Here is a tiny trained network, its code and every weight. The questions are about switching its units off for an input and a target symbol, where a switched-off unit gives its printed mean instead of its output.

import numpy as np


def w(rows, s, z=0):
    codes = np.array(rows[::2]) - 128.0
    scale = np.full(codes.shape[1], s)
    scale[-1] = z or s
    return codes * scale


def f(y):
    return np.maximum(y, 0)


def softmax(a):
    e = np.exp(a - a.max(-1, keepdims=True))
    return e / e.sum(-1, keepdims=True)


def log_softmax(a):
    a = a - a.max(-1, keepdims=True)
    return a - np.log(np.exp(a).sum(-1, keepdims=True))


def net(x, mask):
    ids = ['αγδεηθλμξπστφψ'.index(c) for c in x.split()]
    T = len(ids)
    res = E[ids] + P[:T]
    r = res
    for j in range(3):
        rows = slice(2 * j, 2 * j + 2)
        q, k, v = (r @ M[0][rows].T for M in (Q, K, V))
        z = softmax(np.where(np.tri(T) > 0, q @ k.T / 2**0.5, -1e9)) @ v
        o = O[0][rows]
        res = res + np.where(mask[j], z, o[:, -1]) @ o[:, :-1]
    y = f(res @ A[0][:, :-1].T + A[0][:, -1])
    res = res + np.where(mask[3:19], y, B[0][:, -1]) @ B[0][:, :-1]
    return log_softmax(res[-1] @ U[:, :-1].T + U[:, -1])


Q, K, V, O, A, B = {}, {}, {}, {}, {}, {}
E = w([
[56,153,185,126],'α',
[110,146,224,95],'γ',
[155,55,108,96],'δ',
[114,161,54,94],'ε',
[114,149,79,151],'η',
[89,192,92,167],'θ',
[223,186,181,132],'λ',
[104,72,78,49],'μ',
[177,116,15,136],'ξ',
[167,182,135,153],'π',
[170,46,175,193],'σ',
[106,205,141,73],'τ',
[35,81,120,190],'φ',
[125,115,249,183],'ψ',
],0.011)
P = w([
[75,172,87,134],'0',
[118,107,129,149],'1',
[60,97,158,207],'2',
[131,3,34,123],'3',
[148,17,64,133],'4',
[60,124,66,140],'5',
[88,86,106,147],'6',
],0.0015)
Q[0] = w([
[29,125,69,165],'H0',
[189,242,89,161],'H0',
[108,121,154,115],'H1',
[255,154,131,184],'H1',
[179,131,177,184],'H2',
[154,22,128,130],'H2',
],0.0095)
K[0] = w([
[75,4,150,137],'H0',
[188,177,216,1],'H0',
[131,122,123,106],'H1',
[49,14,108,233],'H1',
[60,189,118,80],'H2',
[108,174,158,211],'H2',
],0.0086)
V[0] = w([
[49,47,67,214],'H0',
[245,150,119,196],'H0',
[33,238,121,126],'H1',
[132,168,97,53],'H1',
[198,110,50,54],'H2',
[71,190,15,155],'H2',
],0.013)
O[0] = w([
[86,116,70,228,253],'H0',
[254,147,117,206,31],'H0',
[125,236,133,57,189],'H1',
[171,119,113,58,140],'H1',
[185,63,70,49,90],'H2',
[88,202,22,109,187],'H2',
],0.0098,0.0045)
A[0] = w([
[143,98,134,175,41],'N0',
[90,140,165,114,163],'N1',
[66,81,95,138,92],'N2',
[135,85,84,169,123],'N3',
[141,78,175,72,131],'N4',
[84,177,117,169,145],'N5',
[125,161,74,148,157],'N6',
[133,123,138,96,5],'N7',
[103,138,97,145,165],'N8',
[135,161,139,32,169],'N9',
[154,120,175,75,23],'N10',
[2,74,115,105,24],'N11',
[76,150,168,114,142],'N12',
[100,94,146,160,33],'N13',
[143,161,171,132,143],'N14',
[171,86,140,124,61],'N15',
],0.0096,0.0018)
B[0] = w([
[109,202,118,116,149],'N0',
[109,75,127,169,169],'N1',
[236,121,149,123,204],'N2',
[167,157,49,90,167],'N3',
[172,88,117,187,148],'N4',
[148,217,122,139,205],'N5',
[121,103,101,73,179],'N6',
[102,123,136,161,135],'N7',
[156,130,127,91,181],'N8',
[32,54,111,130,190],'N9',
[120,51,137,161,142],'N10',
[151,171,253,75,253],'N11',
[100,63,106,167,185],'N12',
[148,139,79,160,160],'N13',
[166,138,175,159,146],'N14',
[131,113,115,98,139],'N15',
],0.011,0.012)
U = w([
[24,156,224,135,149],'α',
[72,46,186,194,40],'γ',
[158,66,133,135,37],'δ',
[43,130,94,59,36],'ε',
[75,174,104,106,55],'η',
[13,218,96,110,99],'θ',
[176,50,188,166,28],'λ',
[131,55,206,16,226],'μ',
[134,111,59,83,142],'ξ',
[93,121,131,134,122],'π',
[140,109,96,239,252],'σ',
[3,63,99,134,164],'τ',
[151,241,208,90,112],'φ',
[99,116,183,231,141],'ψ',
],0.0043,0.0038)

Each question gives the input, a string of symbols that net reads in full, and the target symbol t.
The units are the heads (2 rows each of Q, K, V and O) and the neurons (one row each of A and B). Each row of codes is followed by its name. A weight is (code - 128) times the scale printed after its matrix; where a second scale follows, it is the last column's (O, A, B and U).
mask holds one flag per unit, heads first, then neurons. A switched-off unit (its flag False) gives its mean, the last column of its rows in O or B, instead of its output. The means were averaged over made-up inputs and are rounded, as every weight is.
A unit's drop is (log p(t) with every unit on - log p(t) with that unit switched off) / (log p(t) with every unit on - log p(t) with every unit switched off).
The circuit of an input: a set's keep is (log p(t) with only the set's units on - log p(t) with every unit switched off) / (log p(t) with every unit on - log p(t) with every unit switched off). Starting from the 12 units with the biggest drops (on a tie, the unit counted first), units are removed one at a time, each time the one whose removal leaves the highest keep (on an exact tie, the one counted first), for as long as the keep stays at least 0.8.
circuit, biggest first: the units of the circuit, biggest drop first
top k neurons: the k neurons with the biggest drops, biggest first
heads that matter: for each layer, one digit per head in row order, 1 if its drop is at least 0.15 and else 0, layers parted by /
drop of u: that unit's drop, to one decimal
input μ μ ε φ η μ ε, target μ: top neuron -> [N11]
input φ α η, target φ: top 2 neurons -> [N5; N9]
input φ ε μ, target φ: circuit, biggest first -> [H0; N11; N9; N2]
input α θ φ π φ α, target φ: circuit, biggest first -> [N5; N9; H2]
input μ γ μ, target μ: heads that matter -> 100
input ξ θ μ ξ, target ξ: top 2 neurons -> [N11; N3]
input γ θ τ, target τ: heads that matter -> 110
input α σ σ δ, target σ: top 2 neurons -> [N11; N13]
input σ ε ξ ε σ, target σ: heads that matter -> 110
input θ ξ φ, target φ: top 4 neurons -> [N11; N5; N2; N9]
input μ δ μ, target μ: heads that matter -> 101
input α α τ ψ α, target α: heads that matter -> 111
input π ε τ τ ε τ, target τ: drop of N1 -> 0.0
input φ φ φ μ, target φ: drop of H2 -> 0.2
input μ μ α, target μ: drop of N11 -> 0.4
input μ θ μ ξ θ σ σ, target σ: drop of N11 -> 0.5
